Here is a tiny trained network, its code and every weight. The questions are about switching its units off for an input and a class, where a switched-off unit gives its printed mean instead of its output.

import numpy as np


def w(rows, s, z=0):
    codes = np.array(rows[::2]) - 128.0
    scale = np.full(codes.shape[1], s)
    scale[-1] = z or s
    return codes * scale


def f(y):
    return y / 2 * (1 + np.tanh(0.7978845608 * (y + 0.044715 * y**3)))


def log_softmax(a):
    a = a - a.max(-1, keepdims=True)
    return a - np.log(np.exp(a).sum(-1, keepdims=True))


def net(x, mask):
    res = np.array(x, float).reshape(1, 4) / 4 @ E
    y = f(res @ A[0][:, :-1].T + A[0][:, -1])
    res = res + np.where(mask, y, B[0][:, -1]) @ B[0][:, :-1]
    return log_softmax(res[-1] @ U[:, :-1].T + U[:, -1])


A, B = {}, {}
E = w([
[101,112,48,32,81,185,112,154,144],'x0',
[124,143,55,155,182,79,236,170,167],'x1',
[159,135,85,128,53,25,104,158,68],'x2',
[255,111,159,36,69,116,209,27,167],'x3',
],0.0094)
A[0] = w([
[62,135,90,182,157,143,59,185,109,6],'n1',
[137,146,171,213,167,105,107,107,125,110],'n2',
[115,150,177,189,157,85,124,117,108,177],'n3',
[108,138,147,144,210,212,111,135,167,88],'n4',
[99,172,52,157,177,109,194,171,144,43],'n5',
[141,146,82,151,103,43,54,163,104,44],'n6',
[88,136,21,90,123,189,79,143,133,92],'n7',
[109,157,178,127,108,161,6,127,107,41],'n8',
],0.014,0.002)
B[0] = w([
[212,189,155,73,161,114,155,52,138,255],'n1',
[137,128,104,76,97,115,123,215,130,197],'n2',
[131,140,108,87,95,155,92,203,171,196],'n3',
[57,162,78,162,44,139,174,94,92,207],'n4',
[147,22,118,181,133,140,46,92,127,220],'n5',
[48,145,93,153,68,176,201,93,107,221],'n6',
[133,147,126,96,100,119,104,252,152,220],'n7',
[148,22,92,195,157,122,85,106,142,224],'n8',
],0.015,0.016)
U = w([
[147,9,117,166,145,127,59,83,145,91],'0',
[121,132,131,66,106,118,103,227,161,135],'1',
[214,185,128,73,118,124,133,1,182,160],'2',
[25,143,109,152,71,150,175,73,88,93],'3',
[112,120,140,126,133,118,83,127,157,253],'4',
[82,140,187,131,172,100,114,111,126,61],'5',
],0.0098,0.004)

Each question gives the input, the list of numbers given to net, and the class t.
The units are the neurons (one row each of A and B). Each row of codes is followed by its name. A weight is (code - 128) times the scale printed after its matrix; where a second scale follows, it is the last column's (A, B and U).
mask holds one flag per neuron, in row order. A switched-off neuron (its flag False) gives its mean, the last column of its row in B, instead of its output. The means were averaged over made-up inputs and are rounded, as every weight is.
A unit's drop is (log p(t) with every unit on - log p(t) with that unit switched off) / (log p(t) with every unit on - log p(t) with every unit switched off).
The circuit of an input: a set's keep is (log p(t) with only the set's units on - log p(t) with every unit switched off) / (log p(t) with every unit on - log p(t) with every unit switched off). Starting from all 8 units, units are removed one at a time, each time the one whose removal leaves the highest keep (on an exact tie, the one counted first), for as long as the keep stays at least 0.8.
units of the circuit, in order: the units of the circuit, biggest drop first
most important unit: the unit with the biggest drop
k most important neurons: the k neurons with the biggest drops, biggest first
drop when u is switched off: that unit's drop, to one decimal
input [0,5,3,3], class 0: 3 most important neurons -> (n1, n4, n6)
input [2,-5,-1,-8], class 2: 2 most important neurons -> (n1, n5)
input [-4,5,7,-7], class 2: units of the circuit, in order -> (n1)
input [-8,-6,2,-5], class 1: 3 most important neurons -> (n2, n3, n5)
input [-5,-4,7,-1], class 3: 2 most important neurons -> (n6, n7)
input [6,6,-4,6], class 0: 3 most important neurons -> (n1, n2, n3)
input [-7,-3,7,7], class 1: units of the circuit, in order -> (n1, n8)
input [-4,-2,7,-8], class 2: 2 most important neurons -> (n1, n4)
input [-8,-5,0,2], class 1: 3 most important neurons -> (n2, n5, n3)
input [-2,-2,6,-7], class 2: 2 most important neurons -> (n1, n4)
input [2,0,-2,-4], class 2: 2 most important neurons -> (n1, n6)
input [-4,8,-7,1], class 0: 2 most important neurons -> (n5, n6)
input [6,3,-6,-7], class 2: 4 most important neurons -> (n1, n6, n2, n3)
input [0,5,6,2], class 3: most important unit -> n8
input [1,-2,-4,2], class 3: 4 most important neurons -> (n1, n5, n8, n7)
input [5,8,-7,-3], class 0: 2 most important neurons -> (n5, n6)
input [-4,8,-7,7], class 0: drop when n1 is switched off -> 1.3
input [-3,1,8,0], class 3: drop when n6 is switched off -> 0.7
input [-8,2,0,7], class 1: drop when n1 is switched off -> 0.7
input [6,-8,1,3], class 0: most important unit -> n8
